In the rows, 128 means zero.
Each row has two labels, one from each of two sets.
[139 131 139   4 125 134 109 126  93 130 150 131 139  85 140 175 165  35
  90 136 120 137 148 135 131 121 119 121 125 151 132 122 132 125 121 154]
S/Q410
[136  69 146  35 126 130 116 124 121 109  99 142 132  58 136 175 144  93
 112 130 128 130 138 136 129 115 119 138 127 151 130 127 127 122 134 116]
S/Q410
[132 125 126  89 121  69 121 121 127 118  80 150 140  91 135 183 145 150
 127 125 125 135 135 129 125 114 125 127 125 139 116 100 127 118 134 134]
E/Q109
[138  65 116 168 120   5 134 126 139 108 101 151 132  70 131 172 103 177
 148 139 130 101 127 121 135 114 110 133 105 115 127 111 133 120 143  98]
L/Q68
[143 118 118  90 118  66 117 125 106 126 138 139 135  82 134 166 139  75
 115 143 124 109 144 125 135 122 108 123 115 131 126 114 132 125 129 132]
L/Q68
[162 154 112 129 113  89 121 124 105 148 104 145 138  96 139 142 151  53
 103 143 111 117 151 125 141 121 115 115 115 126 123  98 141 113 117 134]
L/Q836
[156 140 104 107 124  36 118 126 111 141 105 161 138 108 133 175 152  81
  97 144 113 122 139 127 139 120 114 112 113 135 122  86 135 113 122 111]
L/Q836
[150  74 131  90  95  60 117 125 107 138 103 146 138  43 144 163 124  41
 119 151 118  95 149 120 149  96 101 125 102 115 125 112 140 119 129 150]
L/Q68
[147 114 125  65 111  47 120 124 104 144 140 136 137  93 139 161 133  44
 112 147 121 105 142 119 136 105 106 118 115 114 127 108 129 124 133 162]
L/Q68
[170 102  97  92 108   4 116 119 118 151  40 186 146  82 144 207 159  76
  95 146 107 121 146 127 141  94 108 112 107 136 120  62 134 107 128 108]
A/Q109
[150 111 105 148 116  42 121 130 109 118 131 146 136  61 134 160 128  85
 125 149 118  97 146 121 138 127 104 124 103 125 126 113 141 122 128 109]
L/Q68
[158  56 126  53 126  81 112 127 109 120 105 167 135  65 136 186 145  58
  97 146 118 111 144 135 136 112 110 124 111 152 123 118 145 112 129  82]
L/Q410
[154  59 105 104 137  14 131 126 142 126  79 182 133 125 129 206 132 168
 117 130 118 124 121 131 131 104 119 125 114 152 118  96 123 120 135  67]
A/Q109
[134 138 123  89 123  90 121 127 117 126  95 141 137  93 137 168 150 106
 115 131 120 130 138 132 134 124 121 124 123 139 127 104 131 117 128 130]
S/Q109
[154 127 116  32 130  76 108 124  98 143 129 151 137 110 136 180 165  33
  84 146 113 125 148 133 137 120 115 114 121 150 123 103 131 120 122 116]
L/Q410
[139 148 112  96 132  72 119 124 121 123  68 151 146  92 135 180 156 123
 112 131 117 140 141 131 126 126 124 120 124 148 130  91 131 115 125 126]
E/Q109
[147 134 109 139 112  34 123 124 120 122  94 153 140  81 138 173 141 115
 121 147 113 116 141 122 135 125 115 122 108 130 125  95 133 114 129 116]
L/Q836
[157  74 108 119 134  78 120 126 126 121  82 172 134  95 132 178 144 116
  95 140 113 120 140 136 140 122 118 122 112 151 125 109 140 112 127  47]
X/Q410
[133 194 117  85 124  92 118 124 108 132 115 133 143 109 138 160 160  85
 103 131 116 139 144 129 130 138 124 120 128 138 129  98 130 118 121 148]
L/Q109
[142 164 104 149 125  73 126 129 122 140 104 148 133 133 134 151 149 121
 118 135 117 132 138 124 129 129 126 117 121 134 125  94 128 116 127 119]
L/Q109
[133 129 136  33 120  72 117 130 102 118 132 126 152  70 136 179 148  79
 115 136 126 123 140 128 128 120 113 130 121 133 137 119 129 133 132 162]
S/Q68
[127 144 136  20 142 160 117 128 114 115 127 129 131 121 131 168 166 111
  97 122 127 154 128 144 120 132 136 134 142 167 133 131 123 128 127 124]
E/Q410
[146  53 124  85 121  69 119 123 132 130  91 163 132  89 134 176 130 106
 113 141 121 118 131 133 135 101 116 128 102 135 122 114 136 120 137  88]
A/Q410
[150  32 134  14 138  99 116 131 110 103 136 153 127  74 127 191 140  83
 100 140 124 116 131 140 135 117 116 136 119 157 128 136 133 126 133  76]
L/Q410
[144 110 113 131 121  50 126 126 127 125  88 154 138  90 134 172 136 130
 123 137 123 121 131 128 130 114 115 124 115 136 126  99 137 117 126 107]
L/Q410
[128 155 123  88 129  82 123 123 128 124  93 138 138 126 134 170 152 144
 118 124 122 144 131 131 124 129 131 126 131 139 131  97 123 115 130 142]
E/Q109
[147 119 112 125 133  89 121 126 129 117 110 148 139 104 128 160 144 114
 110 138 120 123 134 134 134 131 119 125 118 142 128 117 138 115 125  90]
L/Q410
[155  95 110 118 109  19 125 119 121 156  73 168 141 121 140 176 139  94
 108 139 112 123 134 123 141  94 116 114 110 124 118  79 133 119 131 126]
A/Q836
[136  96 131  54 121  24 124 127 118 121 119 144 137  83 135 193 131 116
 126 135 130 120 130 126 126 108 112 127 116 130 127 103 124 130 133 145]
E/Q68
[159 113  87 225 102   4 129 120 128 132  40 181 147  58 141 169 128 129
 130 147 108  98 147 117 150 110 105 114  97 111 127  72 146 100 131  93]
L/Q109
[132 146 108 150 124  55 126 124 128 122  85 153 152 101 134 166 143 146
 123 135 117 131 138 126 131 128 124 123 116 135 130  94 133 115 127 115]
S/Q109
[159 102  97 225  99   9 127 124 130 132  45 176 145  58 139 166 127 123
 131 145 114  98 148 126 151 111 114 119  95 116 123  66 150  98 129  93]
L/Q109
[134 149 119 162 115  83 127 125 124 121  78 144 140  80 137 149 138 144
 135 132 121 128 138 125 132 130 127 125 120 131 130 103 137 112 129 130]
S/Q109
[145  61 125  37 132  12 123 127 125 118 139 144 133 102 123 203 125 118
 121 137 127 115 124 128 124 107 109 130 114 136 130 109 120 132 139 117]
A/Q68
[154  76  95 192 142  38 140 127 154 122  74 178 127 150 119 173 124 207
 128 130 123 126 116 132 129 122 126 125 116 130 121  95 126 113 137  33]
A/Q109
[151 151 106 104 130  66 118 127 107 133 123 148 137 112 131 164 159  79
  97 147 115 124 144 131 138 133 118 113 113 140 125 102 133 117 119 112]
X/Q109
[155 136  99 141 123  27 120 126 125 135 105 158 140 102 132 168 143  94
 111 146 112 114 144 125 140 126 115 114 109 132 127  88 137 112 126  98]
L/Q836
[142 158 123  96 113 101 111 124 104 134  76 145 147  75 139 162 158  72
 106 136 114 144 151 126 138 122 119 118 119 137 128  97 138 111 122 144]
S/Q109
[145  72 116  99 134  10 127 127 130 119 139 150 130 109 128 185 117 144
 130 139 126 112 124 125 127 113 109 123 109 129 126 110 123 129 135 106]
A/Q68
[137 167 121  96 129  95 121 126 114 127 111 139 138 117 129 159 161 116
 112 129 122 142 135 129 123 136 125 123 130 142 129 103 128 119 125 130]
S/Q410
[153 168  87 173 133  28 124 122 118 140 118 158 137 138 126 158 148 111
 114 142 114 119 141 119 137 137 119 109 110 129 125  84 136 111 122  89]
X/Q109
[138  78 133  69 128 116 121 126 128 112  76 156 130  80 132 179 145 121
 115 128 122 133 130 137 133 116 127 135 129 152 127 120 134 118 130  98]
E/Q410
[125  97 137 101 107  55 123 125 120 118  99 132 136  54 138 167 117 117
 137 134 129 112 135 121 132 109 113 129 114 122 132 115 131 123 135 158]
S/Q68
[153 123 108 136 123  44 123 123 125 128  93 157 137  97 134 171 141 114
 115 139 117 120 138 124 135 122 115 118 114 133 124 100 134 115 128 101]
X/Q109
[147  72 128  42 136  71 119 124 117 118  99 155 135  72 131 193 147  92
 105 137 120 126 136 132 131 110 116 131 118 146 128 110 134 120 132 107]
E/Q410
[176 132  90 131  94   4 115 119  98 154  61 181 155  54 149 189 117  28
  96 158 105 100 165 121 153 106  99 103  94 121 121  62 150  99 114 121]
L/Q109

Each row has two labels, one from each of two sets.
[146 148 152 100 134 120 123 164 111 138  91 115 115 152 127 168 162 164
  89 151 117 120 139 150 139 146 170 122 132 131 201 103 162 173 155 146]
Q612/(72)
[ 96 152 135  85 109 125 125 157 107 146 174 120 174 148 152 172 156 228
  64 192 111 125 115 136 166 131 159 127 135 159 127 141 158 138 134 118]
q673/(72)
[124 155 151  81 112 120 116 161 125 151 131 120 153 172 135 163 171 202
  94 179 111 122 139 137 149 197 146 120 131 138 114 126 166 186 123 119]
q385/(72)
[ 87 132 143 102 107 127 107 144 128 134 123 117 170 140 152 174 164 182
 128 149 133 118 133 135 156 143 142 134 131 134 117 121 154 160 143 105]
q385/(72)
[114 150 137 105 118 115 125 151 127 133 139 138 156 150 143 170 150 195
  93 164 111 114 146 139 136 166 160 136 137 141 103 118 162 159 132 121]
q385/(72)
[100 137 164  93  85 108 129 145 133 147 115 112 134 140 134 174 163 191
 103 175 129 120 130 138 157 142 157 117 122 119 118  81 144 169 129 127]
q32/(72)
[113 160 139 106 113 113 113 141  90 104 114 140 120 125 124 171 150 174
 101 151 104 131 108 135 167 158 146 111 131 112 138 138 153 137 171 145]
q563/(78)
